Below are the code and all the weights of a small trained network. Each question names an input and a target symbol and asks about switching units off, where a switched-off unit gives its printed mean instead of its output.

import numpy as np


def w(rows, s, z=0):
    codes = np.array(rows[::2]) - 128.0
    scale = np.full(codes.shape[1], s)
    scale[-1] = z or s
    return codes * scale


def f(y):
    return y / 2 * (1 + np.tanh(0.7978845608 * (y + 0.044715 * y**3)))


def softmax(a):
    e = np.exp(a - a.max(-1, keepdims=True))
    return e / e.sum(-1, keepdims=True)


def log_softmax(a):
    a = a - a.max(-1, keepdims=True)
    return a - np.log(np.exp(a).sum(-1, keepdims=True))


def net(x, mask):
    ids = ['αγηθλξσψω'.index(c) for c in x.split()]
    T = len(ids)
    res = E[ids] + P[:T]
    r = res
    for j in range(2):
        rows = slice(2 * j, 2 * j + 2)
        q, k, v = (r @ M[0][rows].T for M in (Q, K, V))
        z = softmax(np.where(np.tri(T) > 0, q @ k.T / 2**0.5, -1e9)) @ v
        o = O[0][rows]
        res = res + np.where(mask[j], z, o[:, -1]) @ o[:, :-1]
    y = f(res @ A[0][:, :-1].T + A[0][:, -1])
    res = res + np.where(mask[2:6], y, B[0][:, -1]) @ B[0][:, :-1]
    return log_softmax(res[-1] @ U[:, :-1].T + U[:, -1])


Q, K, V, O, A, B = {}, {}, {}, {}, {}, {}
E = w([
[141,170,111,27,66],'α',
[176,52,149,72,189],'γ',
[66,145,137,85,171],'η',
[109,192,189,85,134],'θ',
[138,182,171,71,74],'λ',
[150,136,94,44,120],'ξ',
[102,40,155,71,95],'σ',
[70,3,24,32,139],'ψ',
[177,103,172,203,176],'ω',
],0.019)
P = w([
[206,126,88,11,129],'0',
[216,137,86,29,122],'1',
[199,148,92,71,146],'2',
[183,181,104,106,171],'3',
[184,189,108,153,182],'4',
[172,197,96,174,204],'5',
[161,174,93,184,206],'6',
[133,193,99,198,190],'7',
[128,159,97,215,165],'8',
[112,133,110,244,161],'9',
[125,179,146,239,106],'10',
[128,182,138,254,116],'11',
],0.005)
Q[0] = w([
[80,122,169,33,117],'H0',
[55,143,81,178,246],'H0',
[220,125,63,2,108],'H1',
[163,106,74,187,31],'H1',
],0.0096)
K[0] = w([
[128,72,86,184,199],'H0',
[247,135,124,40,208],'H0',
[177,129,122,108,196],'H1',
[127,78,95,49,153],'H1',
],0.012)
V[0] = w([
[108,114,241,82,161],'H0',
[173,187,128,100,167],'H0',
[184,113,152,154,137],'H1',
[101,139,155,196,6],'H1',
],0.012)
O[0] = w([
[42,91,181,129,62,163],'H0',
[160,251,164,208,66,140],'H0',
[171,15,123,167,52,126],'H1',
[173,125,169,66,167,12],'H1',
],0.012,0.011)
A[0] = w([
[29,165,254,77,153,50],'N0',
[197,212,209,7,162,79],'N1',
[80,151,227,92,31,254],'N2',
[159,42,237,146,152,67],'N3',
],0.0067,0.0045)
B[0] = w([
[110,151,159,137,77,168],'N0',
[132,230,110,100,252,155],'N1',
[201,90,187,121,154,246],'N2',
[103,120,109,70,63,130],'N3',
],0.011,0.012)
U = w([
[123,185,70,116,13,138],'α',
[225,23,108,204,159,234],'γ',
[16,137,172,139,75,53],'η',
[124,130,155,103,119,168],'θ',
[144,145,84,93,102,37],'λ',
[52,88,157,46,101,75],'ξ',
[112,99,119,135,115,1],'σ',
[2,129,111,159,75,102],'ψ',
[80,110,73,101,161,254],'ω',
],0.0064,0.0059)

Each question gives the input, a string of symbols that net reads in full, and the target symbol t.
The units are the heads (2 rows each of Q, K, V and O) and the neurons (one row each of A and B). Each row of codes is followed by its name. A weight is (code - 128) times the scale printed after its matrix; where a second scale follows, it is the last column's (O, A, B and U).
mask holds one flag per unit, heads first, then neurons. A switched-off unit (its flag False) gives its mean, the last column of its rows in O or B, instead of its output. The means were averaged over made-up inputs and are rounded, as every weight is.
A unit's drop is (log p(t) with every unit on - log p(t) with that unit switched off) / (log p(t) with every unit on - log p(t) with every unit switched off).
The circuit of an input: a set's keep is (log p(t) with only the set's units on - log p(t) with every unit switched off) / (log p(t) with every unit on - log p(t) with every unit switched off). Starting from all 6 units, units are removed one at a time, each time the one whose removal leaves the highest keep (on an exact tie, the one counted first), for as long as the keep stays at least 0.8.
units of the circuit, in order: the units of the circuit, biggest drop first
top k neurons: the k neurons with the biggest drops, biggest first
which heads matter: for each layer, one digit per head in row order, 1 if its drop is at least 0.15 and else 0, layers parted by /
drop when u is switched off: that unit's drop, to one decimal
input θ λ ψ ξ α, target ω: which heads matter	10
input ω θ λ α ξ θ α λ ξ η λ θ, target θ: top neuron	N2
input ξ λ σ θ σ η σ, target ξ: which heads matter	11
input σ α λ, target ξ: which heads matter	10
input λ ψ ξ, target ω: units of the circuit, in order	H0, N2
input ξ η γ ω γ η, target γ: units of the circuit, in order	H1, N2, H0
input γ ψ θ σ ψ, target ψ: units of the circuit, in order	H1, N2
input η γ λ, target γ: units of the circuit, in order	N2, H1, N0
input ω σ α, target γ: units of the circuit, in order	H1, N2
input λ θ α, target θ: units of the circuit, in order	N2, H1, H0
input α θ ξ α ψ λ λ, target ω: top 3 neurons	N1, N2, N0
input ω η λ γ θ θ λ θ α ψ ψ ψ, target ψ: top 2 neurons	N2, N1
input α α λ, target θ: units of the circuit, in order	H1, N2, N1, H0
input ω α η, target γ: units of the circuit, in order	H1
input ψ ψ λ α, target ω: units of the circuit, in order	H0, H1
input η λ ψ σ, target ω: drop when N0 is switched off	0.1
input ψ λ λ, target ω: drop when N2 is switched off	0.1
input ξ γ λ σ ψ ω θ θ λ ψ σ, target ω: drop when N2 is switched off	0.4
input η ψ θ, target ω: drop when N3 is switched off	0.0
